Below is a small trained network, with its code and all its weights. Each question gives an input and a class and asks what happens when units are switched off, that is, made to give their printed mean instead of their output.

import numpy as np


def w(rows, s, z=0):
    codes = np.array(rows[::2]) - 128.0
    scale = np.full(codes.shape[1], s)
    scale[-1] = z or s
    return codes * scale


def norm(h):
    return h / np.sqrt((h * h).mean(-1, keepdims=True) + 1e-5)


def f(y):
    return y / 2 * (1 + np.tanh(0.7978845608 * (y + 0.044715 * y**3)))


def log_softmax(a):
    a = a - a.max(-1, keepdims=True)
    return a - np.log(np.exp(a).sum(-1, keepdims=True))


def net(x, mask):
    res = np.array(x, float).reshape(1, 6) / 4 @ E
    u = 0
    for l in range(3):
        y = f(norm(res) @ A[l][:, :-1].T + A[l][:, -1])
        res = res + np.where(mask[u : u + 9], y, B[l][:, -1]) @ B[l][:, :-1]
        u += 9
    return log_softmax(norm(res)[-1] @ U[:, :-1].T + U[:, -1])


A, B = {}, {}
E = w([
[202,119,96,137,140,176],'x0',
[97,164,154,234,156,74],'x1',
[187,120,230,136,159,121],'x2',
[105,4,113,192,131,154],'x3',
[174,128,105,91,63,37],'x4',
[184,90,97,188,192,143],'x5',
],0.0037)
A[0] = w([
[64,217,86,95,135,46,82],'L0N1',
[210,168,72,180,143,254,78],'L0N2',
[65,123,152,139,182,192,132],'L0N3',
[145,145,183,246,169,84,5],'L0N4',
[8,127,155,15,48,191,55],'L0N5',
[103,153,168,168,166,168,115],'L0N6',
[92,223,116,106,103,16,84],'L0N7',
[69,110,108,211,130,71,75],'L0N8',
[113,175,122,98,65,6,84],'L0N9',
],0.0057,0.0026)
B[0] = w([
[217,119,207,142,107,155,206],'L0N1',
[121,192,2,189,153,185,195],'L0N2',
[89,172,143,106,166,75,188],'L0N3',
[112,118,116,26,113,161,182],'L0N4',
[81,195,114,32,103,168,253],'L0N5',
[151,89,140,166,180,112,165],'L0N6',
[236,159,181,165,129,50,228],'L0N7',
[69,104,132,90,61,86,166],'L0N8',
[190,242,177,160,168,141,219],'L0N9',
],0.0051,0.0028)
A[1] = w([
[53,78,118,154,91,170,91],'L1N1',
[176,88,98,98,55,133,146],'L1N2',
[218,94,112,56,134,197,180],'L1N3',
[60,117,163,156,210,146,36],'L1N4',
[70,44,106,123,119,161,123],'L1N5',
[81,162,152,147,205,119,69],'L1N6',
[150,116,81,72,77,194,4],'L1N7',
[254,112,162,131,137,110,149],'L1N8',
[46,93,132,147,80,74,110],'L1N9',
],0.0069,0.0021)
B[1] = w([
[143,139,129,155,117,47,164],'L1N1',
[185,133,134,2,190,196,164],'L1N2',
[122,47,73,120,87,185,229],'L1N3',
[228,88,177,72,193,58,174],'L1N4',
[156,147,138,149,67,97,188],'L1N5',
[164,92,92,60,146,122,166],'L1N6',
[166,73,96,75,81,107,159],'L1N7',
[128,50,214,188,94,149,255],'L1N8',
[77,63,70,201,153,68,157],'L1N9',
],0.0049,0.0031)
A[2] = w([
[73,117,86,25,85,160,143],'L2N1',
[132,62,92,173,176,51,130],'L2N2',
[140,101,175,54,180,84,137],'L2N3',
[54,197,157,55,80,192,65],'L2N4',
[141,109,173,107,233,120,4],'L2N5',
[175,206,192,157,43,76,83],'L2N6',
[169,164,143,117,93,3,145],'L2N7',
[122,135,45,141,154,177,85],'L2N8',
[164,158,155,78,189,201,149],'L2N9',
],0.0077,0.0027)
B[2] = w([
[156,176,176,103,87,123,238],'L2N1',
[51,150,145,118,93,129,211],'L2N2',
[130,122,51,97,188,166,193],'L2N3',
[80,182,142,80,101,2,215],'L2N4',
[122,142,121,26,198,134,154],'L2N5',
[202,165,147,175,152,85,253],'L2N6',
[135,107,153,216,145,132,229],'L2N7',
[179,175,106,189,139,184,170],'L2N8',
[46,126,84,148,151,87,222],'L2N9',
],0.0077,0.0039)
U = w([
[28,66,126,204,89,64,145],'0',
[146,145,29,227,155,217,128],'1',
[167,2,149,149,104,184,5],'2',
[222,163,193,213,133,70,196],'3',
[93,204,137,55,83,60,160],'4',
[185,109,82,60,41,191,89],'5',
[80,98,105,80,233,129,132],'6',
],0.013,0.0029)

Each question gives the input, the list of numbers given to net, and the class t.
The units are the neurons (one row each of A and B). Each row of codes is followed by its name. A weight is (code - 128) times the scale printed after its matrix; where a second scale follows, it is the last column's (A, B and U).
mask holds one flag per neuron, layer by layer. A switched-off neuron (its flag False) gives its mean, the last column of its row in B, instead of its output. The means were averaged over made-up inputs and are rounded, as every weight is.
A unit's drop is (log p(t) with every unit on - log p(t) with that unit switched off) / (log p(t) with every unit on - log p(t) with every unit switched off).
The circuit of an input: a set's keep is (log p(t) with only the set's units on - log p(t) with every unit switched off) / (log p(t) with every unit on - log p(t) with every unit switched off). Starting from the 12 units with the biggest drops (on a tie, the unit counted first), units are removed one at a time, each time the one whose removal leaves the highest keep (on an exact tie, the one counted first), for as long as the keep stays at least 0.8.
units of the circuit, in order: the units of the circuit, biggest drop first
k most important neurons: the k neurons with the biggest drops, biggest first
top k neurons in layer l: the k neurons of layer l with the biggest drops, biggest first
drop when u is switched off: that unit's drop, to one decimal
input [6,-6,6,7,-8,0], class 1: units of the circuit, in order	L0N2
input [-5,3,-8,-3,-3,1], class 3: 2 most important neurons	L0N1, L0N7
input [2,-3,4,8,7,-5], class 5: 2 most important neurons	L1N2, L0N7
input [-5,-1,-5,-7,-6,8], class 6: 2 most important neurons	L0N3, L1N4
input [-7,-4,-8,-6,5,-8], class 3: units of the circuit, in order	L0N7, L2N7
input [1,4,-1,4,-5,3], class 6: 3 most important neurons	L1N4, L0N3, L2N5
input [3,-4,-1,1,2,5], class 1: 2 most important neurons	L0N2, L2N8
input [-4,5,-4,-1,-2,0], class 3: 3 most important neurons	L0N1, L0N7, L2N6
input [6,7,-7,6,6,8], class 0: 2 most important neurons	L0N8, L2N2
input [1,-3,7,4,8,-1], class 2: 2 most important neurons	L1N8, L0N5
input [6,6,7,-1,8,4], class 2: top 2 neurons in layer 0	L0N4, L0N3
input [-6,-3,1,6,0,-4], class 4: 2 most important neurons	L0N5, L2N1
input [-2,2,6,3,0,7], class 6: top 2 neurons in layer 0	L0N1, L0N7
input [6,-7,3,-1,-6,4], class 1: units of the circuit, in order	L0N2
input [-6,8,-1,3,-1,7], class 0: drop when L0N8 is switched off	0.3
input [1,8,3,7,3,7], class 0: drop when L2N2 is switched off	0.1
input [0,6,7,8,0,2], class 0: top 2 neurons in layer 0	L0N9, L0N8
input [6,4,4,0,3,1], class 2: drop when L0N5 is switched off	0.2
